Below is a small trained network, with its code and all its weights. Each question gives an input and a class and asks what happens when units are switched off, that is, made to give their printed mean instead of their output.

import numpy as np


def w(rows, s, z=0):
    codes = np.array(rows[::2]) - 128.0
    scale = np.full(codes.shape[1], s)
    scale[-1] = z or s
    return codes * scale


def norm(h):
    return h / np.sqrt((h * h).mean(-1, keepdims=True) + 1e-5)


def f(y):
    return y / 2 * (1 + np.tanh(0.7978845608 * (y + 0.044715 * y**3)))


def log_softmax(a):
    a = a - a.max(-1, keepdims=True)
    return a - np.log(np.exp(a).sum(-1, keepdims=True))


def net(x, mask):
    res = np.array(x, float).reshape(1, 2) / 4 @ E
    u = 0
    for l in range(4):
        y = f(norm(res) @ A[l][:, :-1].T + A[l][:, -1])
        res = res + np.where(mask[u : u + 4], y, B[l][:, -1]) @ B[l][:, :-1]
        u += 4
    return log_softmax(norm(res)[-1] @ U[:, :-1].T + U[:, -1])


A, B = {}, {}
E = w([
[224,253,86,243,146,196,40,127],'x0',
[41,127,98,241,127,102,181,11],'x1',
],0.0024)
A[0] = w([
[192,136,129,169,147,162,143,172,36],'L0N1',
[177,139,102,221,137,129,68,155,4],'L0N2',
[147,37,254,91,100,163,152,69,6],'L0N3',
[89,99,130,195,100,113,124,108,201],'L0N4',
],0.0037,0.0014)
B[0] = w([
[72,156,68,30,110,148,207,113,147],'L0N1',
[194,118,67,83,113,249,104,8,223],'L0N2',
[223,255,120,196,174,145,191,119,232],'L0N3',
[53,68,219,124,101,161,35,135,254],'L0N4',
],0.0038,0.00099)
A[1] = w([
[58,117,182,100,158,3,149,150,98],'L1N1',
[92,10,151,62,152,99,149,112,106],'L1N2',
[171,163,56,232,176,165,100,149,8],'L1N3',
[114,36,107,54,17,198,44,59,145],'L1N4',
],0.0034,0.0017)
B[1] = w([
[170,232,59,72,147,115,94,122,252],'L1N1',
[215,141,106,114,89,236,51,98,224],'L1N2',
[170,95,132,13,78,154,139,103,139],'L1N3',
[115,231,135,147,145,3,75,125,195],'L1N4',
],0.0049,0.0021)
A[2] = w([
[102,95,41,15,154,51,254,139,212],'L2N1',
[98,85,100,247,43,181,146,127,170],'L2N2',
[114,59,91,159,81,167,44,110,92],'L2N3',
[160,75,107,84,76,163,207,43,254],'L2N4',
],0.0042,0.00085)
B[2] = w([
[152,253,89,193,136,173,36,64,248],'L2N1',
[102,74,62,24,95,145,198,116,154],'L2N2',
[145,209,155,81,120,93,119,106,159],'L2N3',
[219,69,95,57,24,168,41,140,193],'L2N4',
],0.0048,0.0016)
A[3] = w([
[190,145,160,122,201,135,87,206,166],'L3N1',
[76,87,118,132,109,214,167,3,104],'L3N2',
[5,30,128,97,122,105,221,61,137],'L3N3',
[122,91,167,193,234,14,241,152,4],'L3N4',
],0.0043,0.003)
B[3] = w([
[52,67,153,118,91,128,167,111,255],'L3N1',
[145,130,166,56,128,213,127,192,184],'L3N2',
[102,56,183,109,76,107,164,216,182],'L3N3',
[172,213,3,2,146,152,129,117,105],'L3N4',
],0.0059,0.0036)
U = w([
[188,198,85,52,64,217,53,59,253],'0',
[55,60,222,69,44,168,164,206,254],'1',
[97,202,135,212,139,82,56,69,192],'2',
[165,112,77,152,179,86,254,178,2],'3',
[202,49,73,194,216,47,167,192,2],'4',
[167,80,64,181,233,58,187,191,2],'5',
],0.0057,0.003)

Each question gives the input, the list of numbers given to net, and the class t.
The units are the neurons (one row each of A and B). Each row of codes is followed by its name. A weight is (code - 128) times the scale printed after its matrix; where a second scale follows, it is the last column's (A, B and U).
mask holds one flag per neuron, layer by layer. A switched-off neuron (its flag False) gives its mean, the last column of its row in B, instead of its output. The means were averaged over made-up inputs and are rounded, as every weight is.
A unit's drop is (log p(t) with every unit on - log p(t) with that unit switched off) / (log p(t) with every unit on - log p(t) with every unit switched off).
The circuit of an input: a set's keep is (log p(t) with only the set's units on - log p(t) with every unit switched off) / (log p(t) with every unit on - log p(t) with every unit switched off). Starting from the 12 units with the biggest drops (on a tie, the unit counted first), units are removed one at a time, each time the one whose removal leaves the highest keep (on an exact tie, the one counted first), for as long as the keep stays at least 0.8.
circuit, biggest first: the units of the circuit, biggest drop first
top k neurons: the k neurons with the biggest drops, biggest first
top k neurons in layer l: the k neurons of layer l with the biggest drops, biggest first
input [-6,4], class 0: top 2 neurons => (L1N2; L1N1)
input [-6,-4], class 0: circuit, biggest first => (L2N1)
input [-4,-2], class 0: top 2 neurons => (L1N4; L2N1)
input [2,4], class 1: top 2 neurons => (L1N1; L2N1)
input [3,2], class 2: top 2 neurons => (L1N4; L0N2)
input [3,-4], class 1: top 4 neurons => (L1N1; L3N1; L0N3; L2N1)
input [1,-1], class 2: circuit, biggest first => (L1N4; L0N3)
input [2,-4], class 1: circuit, biggest first => (L3N1; L2N1)
input [1,2], class 2: top 2 neurons in layer 0 => (L0N4; L0N3)
input [-5,0], class 0: top 2 neurons in layer 1 => (L1N2; L1N4)
input [3,-1], class 2: circuit, biggest first => (L1N2; L3N2)
input [6,7], class 1: top 2 neurons in layer 1 => (L1N1; L1N2)
input [2,2], class 2: top 2 neurons in layer 0 => (L0N3; L0N2)
input [3,-3], class 2: top 3 neurons in layer 1 => (L1N4; L1N2; L1N1)
input [-1,0], class 2: top 3 neurons => (L0N2; L1N2; L1N3)
input [-5,-5], class 0: top 3 neurons => (L2N1; L0N4; L3N3)
input [-5,5], class 0: top 2 neurons => (L1N1; L2N4)
input [-1,-3], class 2: top 3 neurons => (L0N4; L2N1; L1N2)
input [2,-7], class 1: top neuron => (L3N1)
input [3,-8], class 1: top neuron => (L3N1)
input [-2,3], class 2: top 3 neurons in layer 1 => (L1N1; L1N2; L1N3)
input [-1,1], class 2: top 2 neurons in layer 3 => (L3N3; L3N2)
input [4,6], class 1: top 2 neurons in layer 2 => (L2N2; L2N1)
